[125 113 107 135 106 122] = T
[160  81 178 135  99 225] = X
[141 120 128 124 159 135] = K
[129 132 126 124 132 132] = W
[158  84 176 134 100 219] = D
[131 137 141 124 142 131] = M
rev: [132 132 124 126 132] -> W
after: [160] -> [81]

[158 141 142 175 159 152 160] -> J
[189 174 189 189 138 174 174] -> L
[201 139 158 186 131 135 188] -> B
[137 212 206 138 135 162 240] -> C
[166 137 212 208 138 135 174] -> F
[159 140 159 157 158 128 234] -> H
[201 129 143 149 148 138 234] -> Q
[177 139 181 157 159 128 157] -> G
[188 129 142 165 188 136 174] -> A
all L: [189] -> 1 3 4
q: [135 188] -> B
q: [137 212 208 138 135] -> F

[ 46  96  89 130 105 198 149  92 208 187 135 178 110  85  97 175 110 107
 129 179 176 179 103  78 130 161 181 134 208 120 124] = P
[ 46  96  89 130 105 198 178  92 208 187 135 178 110  85  97 175 110 107
 129 179 176 179 103 124 130  66 181 134 124 120 124] = S
[152 106 168 181 157 146 162 119 125  69 166  57 140 146 121 129 178 185
 170 149 167 167  92  56 196 188 135 183  86 117 165] = V
[123 120 127 204 200 155  91  89 127 129 195 132 177 151 185 126 105 138
 104 125 208 105  67 109  65  98 121  86 142 114  84] = E
[123 103 189 127 116  99 131 117  89 191 164 181 143 178 168  94 179 107
 129 103 176 179 110 106 173 111 252 100  56 116 144] = Z
[122 142  82 140 154  93 195  65 200 209 166 174  71 106  87  82 125 112
 181 110 143 160 111 139 154 126 143 187 190 120 163] = N
after: [174] -> [71]
q: [179 103  78 130 161] -> P
all S: [178] -> 7 12
q: [ 46  96  89 130 105 198 178  92 208 187 135 178 110  85  97 175 110 107
 129 179 176 179 103 124 130  66 181 134 124 120 124] -> S
q: [164 181 143] -> Z
q: [ 46  96  89 130 105 198 149  92 208 187 135 178 110  85  97 175 110 107
 129 179 176 179 103  78 130 161 181 134 208 120 124] -> P

[122 142 243 132 187 118 131   3  72 128 127 147 137  29  78 130 125 121
 176 111 158 159] : U
[128 117  45 123  72 145 129 253 163 122 129 115 120 152 183 125 132 128
  82 127  77 144] : R
[122 142 243 132 187 118 131   3  72 128 127 130 137 125 147  78  29 137
 183 135 161 111] : Y
all Y: [142] -> 2
q: [147 137  29  78 130 125] -> U
q: [122 142 243 132 187 118 131   3  72 128 127 130 137 125 147  78  29 137
 183 135 161 111] -> Y

[203 151 193 220 173 135 181 177 121 155 129 226 145 131 112 151 147 156
 220 163  98 150 209 122 187 203 153  58 163 160 116 227 186] = Tibuf
[160 169 127 162 179 129 165 128 137 169 143 157 129 169 115 129 134 158
 159 144 116 121 162 127 136 170 117  89 115 139 100 163 124] = Mugat
[151 192 220 173 106 109 107 106  98 113 111 129 153 128 127 136 185 137
 136 182 177 104 111 106 100 116 108 111 147 111 155 113 130] = bomup
after: [159] -> [144]
all bomup: [106] -> 5 8 24
all bomup: [111] -> 11 23 28 30
after: [187] -> [203]
rev: [135 173 220 193 151] -> Tibuf
q: [187 203] -> Tibuf
q: [136 185 137 136 182] -> bomup

[ 78  80  83  86  88  91  95 100 162 105 108 114 120 123 127 132 135 142
 145 150 154 158 157 162 164 163 165 164 166 167 164 162 160 159 156 153
 152 149 147 144 142 140 140 136 142 134 167 133 131 152 132 130 138 129
 128 128 127 118 128 127 125] -> mosa
[ 81  83  87  94 102 110 119 127 141 135 144 150 158 161 166 165 166 161
 160 156 152 148 142 141 137 134 131 130 130 128 129 126 123 122 117 111
 143 187 173 150 130 106  86  70  55  51  51  57  71  90 118 148 134 176
 200 219 227 118 225 209 187] -> zolu
[ 79  84  88  95 105 114 120 134 166 142 149 156 161 165 166 165 161 158
 153 148 144 156 136 132 130 130 130 156 128 125 120 118 110 104  98  91
  87  82  81  83  82  94 101 114 128 141 156 169 180 190 194 199 158 197
 193 186 177 118 163 149 134] -> gurep
[ 86  88  90  95 100 110 119 127 141 135 144 150 158 161 166 165 166 161
 160 156 152 148 142 141 137 134 131 130 130 128 129 126 123 122 117 111
 107 101  92  88  85  81  81  83  85  92 102 111 125 138 150 162 146 175
 183 192 197 118 199 197 194] -> papig
all mosa: [142] -> 18 41 45
q: [ 86  88  91  95 100] -> mosa
all gurep: [166] -> 9 15

[135 131 204  57 137 122 153 122 120 208  94 107 174] : fatap
[117  97 109 109 169 152  87  95  70 147  37  86 140] : Far
[158 150  91 172 140 126 130 130 121 141  49 120 126] : vur
[151 164 141 106 130 215 145  94 141  92 125 122 178] : nedu
[ 77  81 122 123 117  97 109 109 169 152  88  95  70] : rufa
[124 168  96 161 140  82 103  76 137 163 127 119 135] : Nulam
[155  84  86 154 128 114  94 109 121 127 162 143 141] : gake
q: [117  97 109 109 169 152  88  95  70] -> rufa
after: [164] -> [141]

[104 152 162 232  91 171 162  53 163]  Muruk
[115 117 139 136 128 140 129 129 125]  kazu
[232 152  91 162 162 171 104  49  45]  dogiz
[135 140 140 140 126 135 140 127 135]  Nep
[133 147 125 117 127 130 124 128 130]  sanu
[132 139 123 126 172 130 140 127 135]  gepas
[180  94 100 154 187  87 128 136 202]  dep
[156 122  76 169  61 108 117 178  69]  vifu
q: [232 152  91 162 162 171 104] -> dogiz
all Nep: [140] -> 2 3 4 7
after: [178] -> [69]
rev: [163  53 162 171] -> Muruk
rev: [126 140 140] -> Nep

[120 133 128 120 133 134 123 128 134 120 120 130 126 125 124 135 132 141
 131 126 132 123 129 120 128 138 128 131 129 120 128 121 128] : gutig
[141 125 134 127 130 121 137 125 125 124 124 130 127 126 137 134 119 133
 128 131 124 120 125 137 127 127 125 126 137 140 124 128 132] : tum
[ 48 157  90 141 115 204  62 152 155 174 149 111 126 147  26  56 201  77
 121 111 163 192  48 143  52 141 112 149  60  11 147 126  99] : pavep
[ 62 128 155 174 155 111 139 147  29  56 201 127 129 129 117 123 128 124
 129 126 155 129 155 129 120 129 127 128 129 120 130 128 124] : Mefi
all tum: [127] -> 4 13 25 26
all tum: [125] -> 2 8 9 23 27
q: [ 62 152 155 174 149 111 126 147  26  56 201] -> pavep
all Mefi: [129] -> 13 14 19 22 24 26 29
all pavep: [163] -> 21

[153 106 186 141 109 118 155 113 134] -> rem
[101 158 132 134 106 123 156 130 138] -> lotof
[ 59 144 135 151 147 136 108 113 134] -> sapo
[172  61 123 163 134 123 154 158 134] -> Fuf
[130 122  46 134 107 119 102 169 123] -> vemi
[138 121 113  62 134 151 134 162  62] -> gitev
[144 156 145 124  61 122 110 139 121] -> sivo
[130 122 127 134 107 119 102 169 123] -> Vuz
[127 140 122 146 126 120  19 121 123] -> sura
[153 106 186 141 109 118 117  56 146] -> Vela
q: [186 141 109 118 117  56 146] -> Vela
q: [130 122  46 134 107 119] -> vemi
all gitev: [62] -> 4 9

[178 131  78  30 213] = sekil
[126 131  95  32  45] = vabo
[131 178  78  96 164] = Mevut
[184 150 125 135 198] = dorub
[105 105  94  72  94] = Kes
[ 74 101 122 144  72] = fubes
all Kes: [94] -> 3 5
rev: [ 78 131 178] -> sekil

[181 130  77 132 187 184 229] : papaf
[ 91  91  91  91 142 142 140] : pab
[130 178 146 126  90  90  83] : namal
[117 101 128  99  93 142 181] : kuvaf
[146 108 178 130 126 141 229] : leb
all pab: [91] -> 1 2 3 4
rev: [ 90 126 146 178 130] -> namal
after: [93] -> [142]
after: [141] -> [229]
q: [178 146] -> namal
rev: [130 181] -> papaf

[143 134 115  40 135 144 131 181 133 106 132 127  27 120 128 144 145 128] : Zedir
[106 138 135 140  80 158 135  93 158 131 158 137 136 133 120 137 148 126] : retu
[106 138 135 140  80 158  94  93 111 158 125 120 125 133 137 120   1 112] : vimas
q: [143 134 115  40 135 144 131] -> Zedir
q: [106 138 135 140  80 158 135  93 158 131 158 137 136 133 120 137 148 126] -> retu
q: [131 158 137 136 133 120] -> retu
rev: [137 120 133 136] -> retu
q: [106 138 135 140  80 158  94  93 111 158 125 120 125 133 137 120   1 112] -> vimas
all retu: [135] -> 3 7
q: [115  40 135 144] -> Zedir

[145 130  50 101 128  96 206 107 143 129 147 154 106 114 102 137 148 112
 116 122 182  75 147 179  70]  kigi
[130 129 136 110 123 115  94 148 133  71 105 142 151 133 125  93 177 122
 130 168 145 154 130 156 136]  tob
[134  67 137 155  76 131 101 115 128 144 129 103  90 154 144 132 120 135
 120 152  96 123  47 192 157]  zab
[130 129 136 110 123 115  94 148  89 112 105 142 151 133 125  93 177 122
 130 168 145 154 130 156 136]  mume
[144  77  98 131  96 132 245 149 140  85 129 108 157 172 111 138 164 163
 111  83 136 116  63  52 109]  Zivip
after: [135] -> [120]
rev: [138 111 172 157 108 129  85 140 149 245 132  96] -> Zivip

[242  67  79 241 241  67] = gav
[126 250  69 167 133 149] = fep
[167 133 147 136 235  80] = pigib
rev: [241  79  67 242] -> gav
all gav: [241] -> 4 5
q: [126 250  69 167 133 149] -> fep
q: [167 133 149] -> fep
after: [136] -> [235]

[120 146 152  91 127  80 176 119  41 150 100  77  78  79 155  72 158  83
 111 124 177 110  62 178 114  98  58 119 124 162 122 145 134 138 246  57
  75  56  76] : muza
[165 146 152 124 124  80 176 119  41 150 100  77  78  79 155  72 158  83
 111 124 177 110  62 178 114  98 158 199 124 162 122 145 134 138 246  57
  75  56  76] : Febuz
[ 85 119 171 147  89 179  69 124 113 196 161 182  82  83 109 122  96 167
 123 167 185  27 123  93 136  85  58 119  85 143 171 155 127 183 162 115
 123  76  56] : pazoz
q: [165 146 152 124 124  80 176 119  41 150 100  77  78  79 155  72 158  83
 111 124 177 110  62 178 114  98 158 199 124 162 122 145 134 138 246  57
  75  56  76] -> Febuz
rev: [ 85 136  93 123  27] -> pazoz
all Febuz: [124] -> 4 5 20 29
q: [ 85 119 171 147  89 179  69 124 113 196 161 182  82  83 109 122  96 167
 123 167 185  27 123  93 136  85  58 119  85 143 171 155 127 183 162 115
 123  76  56] -> pazoz
all pazoz: [123] -> 19 23 37

[102  51  98 132 114 120 160 121  89 131 173 121 110 144 132  49 122 166
 154 184 131 156  79 138 156 109  86 133 127 143 136 134 131  86 115 128
 134  79 124 116 136 113 197  97] : dad
[132 143 102 133 128 119 163 127 131 126 109 136 110 115 125  70 123 117
 151 190 131 110  90 137 118 114 161 122 131 138 146 126 130 132 105 131
 132 133 124 135 148 125 111 145] : rumip
[108 133 139 123 125 135  81 141 122 126 192 128 135 131 124 160 130 178
  93  62 120 127 145 136 126 129  60 135 120 132 122 122 129 126 133 127
 128 120 132 124  92 144 122 108] : mag
[104 181 102 129 133 122 155 157 146 129 178 118 116 108 124  64 124 163
 147 181 131  92  88 135 103 112  78 132 127 129 132 122 133 147 102 116
 142 146 125 137 139 151  81 127] : Tise
[125  94  90 110 116 115 180 203 109 135  90 131 111 125 128  30 123 106
 165 208 135 133  70 126 135 109 165 137 117 125 144 124 136 110  90 128
 141 113 120  94 167 109 146  65] : Gupe
[109 125 139 139 126 135  82  82 119 121 201 130 129 134 125 164 130 184
  95  69 119 131 144 144 131 128  56 123 129 147 127 128 126 125 135 127
 121 115 132 152  96 144 129 167] : pebos
[111 111 158 129 122 141  54 117 112 127 201 124 142 140 126 209 134 185
  71  16 114 139 173 135 135 137  50 133 124 135 117 125 129 117 149 128
 128 109 135 137  75 143 138 126] : mil
[140  57 158 146 115 137  63  51  92 125 128 131 134 149 130 216 136 135
  78  28 113 163 175 135 156 138 138 117 137 149 131 136 126  98 154 139
 122  91 133 154  88 110 179 189] : moziz
[107 165  97 111 129 121 160 201 138 130 161 132 117 112 123  49 120 154
 150 186 133 101  81 135 109 111  94 139 115 125 136 116 132 139  95 123
 137 139 124 106 143 145  94  68] : pud
[102  51  98 132 114 120 160 121  89 131 173 121 110 144 132  49 122 166
 154 184 131 156  79 138 156 109  75 125 125 150 143 137 131 139  98 117
 136  91 122 139 160 122 177 141] : Favuf
[139 102 149 147 121 135  74  56 111 123 124 126 131 135 126 195 136 130
  87  50 115 140 163 135 138 134 146 117 137 143 130 132 128 115 146 135
 122 110 133 154  92 117 146 194] : Fedip
[116 184  88 117 132 116 181 195 149 130 132 130 111 102 122  31 120 132
 164 219 135  88  70 133 100 108 130 135 122 124 140 118 134 147  90 123
 142 150 122 114 155 141  78  88] : Lotuf
after: [74] -> [56]
q: [104 181 102 129 133 122 155 157 146 129 178 118 116 108 124  64 124 163
 147 181 131  92  88 135 103 112  78 132 127 129 132 122 133 147 102 116
 142 146 125 137 139 151  81 127] -> Tise
all Favuf: [139] -> 34 40

[100  54  54  69  54] : bebo
[ 50 160 110  69  68] : zas
[110 110  69 160  51] : fufug
after: [50] -> [160]
rev: [ 69 110 160] -> zas
all fufug: [69] -> 3
all bebo: [54] -> 2 3 5

[156 124 119 133 129  96 140] = Kugam
[169 153 104 134 126 127 134] = baso
[108 227 108 228 227 227 228] = Pide
[168 115 115 168 130 169 115] = buda
[131 227 127 131 121 131 115] = Fozef
all Pide: [227] -> 2 5 6
all buda: [168] -> 1 4
q: [108 227 108 228] -> Pide
all Pide: [228] -> 4 7

[ 35 190 214  77  15 131] : Sadi
[ 85 152 168 210 172 131] : kela
[ 35 190 214  77 172 131] : nobo
rev: [210 168] -> kela
q: [ 35 190 214  77 172 131] -> nobo

[122 165 165 141 122 122 164 165] : Monon
[142 142 142 160 142 160  18 135] : pog
[121 128 127 123 145 166 166 120] : Niki
q: [160 142 160  18] -> pog
all Monon: [165] -> 2 3 8
after: [18] -> [135]
all pog: [142] -> 1 2 3 5
all Niki: [121] -> 1

[152 133 134 116 148 121 114 102 115 158 200 113 117 129 107 134  72 136
 152 115 106 123 109 192  77 115 146 128  84 104 124 134 155] = dete
[ 87 118 108 156 133 147 180 159 157 107  84 123 141 125 110  72 132 146
  96 116 139  93 132  43 208 116 112 141 152 139 126  97  73] = Bazi
[134 123 119 125 176 134 151 105 131 164 236  93 122 129 110 139  72 132
 146 116  96 132 112 208  43  75 113  99 140  89 147 111 125] = Katir
[124 118 114 131 111 124 159 116 138 157 212  94 125 127 117 136  91 129
 138 120 100 135  96 189  55  89 140 147  75  99 113 104 111] = tiril
q: [110 139  72 132 146 116  96 132 112 208  43] -> Katir
all tiril: [111] -> 5 33
q: [ 84 104] -> dete
after: [212] -> [94]
rev: [113  99  75 147 140  89] -> tiril

[137 136 155 152] -> nen
[148 122 104  88] -> paz
[178  39 131 111] -> Mufo
[116 144 178 170] -> pez
[137  36 137 137] -> demat
[ 97  97  97 142] -> nolav
[148  89  98 155] -> fusad
[136 174  90 136] -> netu
[ 46 174 204 100] -> Fuful
[ 60  39 204 100] -> dov
[151 151 125 206] -> Dab
[ 36 131 140 198] -> Nad
all nolav: [97] -> 1 2 3
q: [ 39 131] -> Mufo
all demat: [137] -> 1 3 4
after: [122] -> [104]
q: [136 174] -> netu
q: [ 39 204] -> dov

[142 126 126 126]  genud
[116 225 102 148]  turim
[ 19 142 119 125]  fomo
all genud: [126] -> 2 3 4
q: [142 126 126 126] -> genud
rev: [126 142] -> genud

[ 97 155 167  76 147  78  61  68  86 132 113 137 147 147 150  87 143 108
 129 112 112 114 112 127  80 147 159  73  66 151 134] : lonod
[ 97 155 167  76 205  78  61  68  86 132 113 153  93 133 109 112 129 143
 108  87 146 114 112  72 168 180 194 120 128 117 171] : Fut
[117 156 183  96 238  84  51  83  73 131 110 150  91 115 137 108 131 166
  89 101 138 140 100 125  74 174 169  82  71 142 138] : Zike
[117 156 183  96 238  84  51  83  73 131 110 150  91 115 137 108 131 166
  89 101 138 140 100 125  74 174 169  69  71 142 138] : Bove
q: [205  78  61  68  86 132 113] -> Fut
rev: [ 87 108 143 129 112] -> Fut
all lonod: [147] -> 5 13 14 26
q: [117 156 183  96 238  84  51  83  73 131 110 150  91 115 137 108 131 166
  89 101 138 140 100 125  74 174 169  82  71 142 138] -> Zike
q: [112 112] -> lonod
q: [147 150  87 143] -> lonod

[ 80 145 135 128 115 135  58  89 109 109 104 114 129  43 103] : zonen
[153 126 176  74  70 124  92 106  71 131 104 141 173  61  44] : bulum
[142 108 110 135 134 119 151  98 101 122 152 114 114 124 136] : vaka
[ 98 125  88 172 214 122 153 100 136 134 106 117  78 165 153] : Bemuz
[109 169  44 255 175 130 131  86 233 155 146 151 105 136 156] : gumo
[181  87  93 111  54  72  87 121 117 138 159 125 151  44  63] : Vodo
[ 87  93 111  54 133  87 121 117 138 158 125 136 104  88 116] : bif
[164 143 151 175 143 137 127  93 171 158 148 134 157 159 130] : luse
[118 135 144  71  97 124  80 130  64 107 139 137 119  61  93] : Kazuk
[147 197 168 134 170 134 200 181  50 142 105 170  78 170 211] : gupom
rev: [159 138 117 121  87  72  54 111  93  87] -> Vodo
after: [172] -> [214]
after: [108] -> [110]
all gupom: [170] -> 5 12 14

[129 126 124 124 125 126 128 122 127 129 128 127 125 128 125 131 127 127
 128 128 126 129 128 127  86 127 132 127 127 130 125 128 129 127 126 124
 125 126 125 129 122 126 129 127 125 128 123 128 127] : tiga
[129 130  82  52  70 111  83  81 101 109  60 114  88 105  84 144 158  99
 110  93  51  40  53  90  56 106 108  78  98  78  57 170  86  59  35  67
  83 101 148 103  96  81  68  91 140  85 117 100  73] : vip
[130 128 130 103  88  99 157 100  72 141 136 128 122  90  87 121  56 133
 151 108 134 170 162  69  97 100 134  83 159 122  94  52 120 167 129  86
  74  88  61 157  78  86 122 116  62 123  72 160  99] : rifog
[ 98 102 110 121 118  94 100 118  92  98 109  95 108 106 103  75  82  97
  87  98 116 112 107 107 122  89  82 107  94  89 117  74  89 107 122 115
 117 109  91  90 111 101 104  92  98  92 106  91 101] : fud
q: [129 126 124 124 125 126 128 122 127 129 128 127 125 128 125 131 127 127
 128 128 126 129 128 127  86 127 132 127 127 130 125 128 129 127 126 124
 125 126 125 129 122 126 129 127 125 128 123 128 127] -> tiga
q: [128 128] -> tiga
after: [61] -> [157]
after: [105] -> [84]

[ 97 190 106 119 174 113 155 105 110 118  97 145 142 179 135 105 176  98
 135  71  71 110  83 125 167 105 107 132 123 113 128] = Kad
[ 61 107 108 140 132  98 158 143  93 119  71 111 154 158 133 125 131 173
 119  62 138 155 123 123 158 166 109 146 131 140 135] = Zuno
[ 87 129  88 144 121 110 140 109  81 134  74 145 172 104 144 124 129 133
 149  36 111 160  92  67 120 141 143 131 116 145 116] = Pifem
after: [176] -> [98]
q: [ 81 134  74 145 172 104] -> Pifem

[224 115  93  54 186 142 120 189]  sasas
[ 18 148 146 242 103 115 140  61]  kof
[ 60 201 201 201 129 126 120 117]  tad
[248  98 153  88 114 159 102 216]  gerum
[ 90 130 102 161 117  92 138 106]  Sufed
[175 114  98  88 153 119 127 151]  nop
[ 99  88 135  73 125 186  90 166]  kofib
[227 107  96  52 168 112 137 185]  gevid
rev: [216 102 159 114  88 153] -> gerum
rev: [153  88  98 114] -> nop
all tad: [201] -> 2 3 4
q: [98 88] -> nop
rev: [ 88  98 114] -> nop

[125 123 125 130] = gak
[159 127 138 107] = tof
[138 159 127  49] = nos
[ 73 171  28 131] = Mosep
q: [125 123 125 130] -> gak
q: [138 159 127  49] -> nos
rev: [138 127 159] -> tof

[ 94 153 122  68  98] : tazuv
[ 42 170  97 142 165] : felis
[160 123 160 160 160] : vodez
[219  87  96 114  95] : kilil
[123 126 173  90 217] : Safiv
[123 158 123 123 123] : nov
[193  98 135 184 166] : mek
[ 71 153 122  68 101] : zezak
[101 165 159 124 110] : Sesek
[126 125 168  92 225] : dimut
after: [90] -> [217]
after: [170] -> [97]
all nov: [123] -> 1 3 4 5
after: [125] -> [168]
q: [ 87  96 114] -> kilil
all vodez: [160] -> 1 3 4 5
q: [68 98] -> tazuv

[130 129 128 147 171 128 140 136 127 127 129 127 128 131 127 127 128 130
 135 141 127 139 164 128 128 130 131 129 128 128 128 131 128 129 129 128
 128 129 129]  bom
[130 129 138 141 171 128 140 136 127 127 129 127 128 131 127 127 128 130
 135 141 141 139 164 128 128 128 127 130 127 138 128 128 153 139 138 138
 132 127 141]  Bav
[142 136 129 147 147 129 143 129 127 150 148 143 128 133 133 168 130 134
 138 132 129 128 128 140 128 139 153 127 128 130 129 128 127 128 129 129
 128 129 129]  ded
q: [139 153 127 128 130 129 128 127 128 129] -> ded
q: [129 129 128 128 129] -> bom
after: [168] -> [130]
q: [142 136 129 147 147 129 143 129 127 150 148 143 128 133 133 168 130 134
 138 132 129 128 128 140 128 139 153 127 128 130 129 128 127 128 129 129
 128 129 129] -> ded
all Bav: [141] -> 4 20 21 39
rev: [148 150 127 129] -> ded

[119 193 247 132 143  85 141 146 152 124 240 121 122 182 117] -> bipu
[100 127 109 121 141  68  88 141  90 119 144 135 146 195 160] -> Noka
[193 116 140 138 111 152 123 121 179 193 136 144 130 155 113] -> tasu
[230 125  92 140 163 160 129 171 110 222 110 126 131 231 146] -> buf
[119 193 247 132 143  85 141 146 152 124 240 109 106 143 122] -> Git
after: [116] -> [140]
rev: [106 109 240 124] -> Git

[118 100 130 100 144  89 129] = folet
[121 114 188 105 176  14 170] = nas
[132 136  69 132  69 132 124] = Bazo
[128 125 126 143  51 110 126] = Rodo
[ 87 106 146 101 146 103 100] = radat
[ 69 127 122 127 123 127 126] = Difa
[121 106 185 103 174  19 165] = zodi
[125 122 127 123 127 124 122] = Kir
[111 116 147 109 141  83 130] = setug
[128 127 122 127 123 127 126] = rivo
[100 112 135 110 101  51 158] = sakob
rev: [ 51 101 110] -> sakob
all radat: [100] -> 7
all radat: [146] -> 3 5
q: [ 69 127 122 127 123 127 126] -> Difa
after: [105] -> [176]
all Bazo: [69] -> 3 5

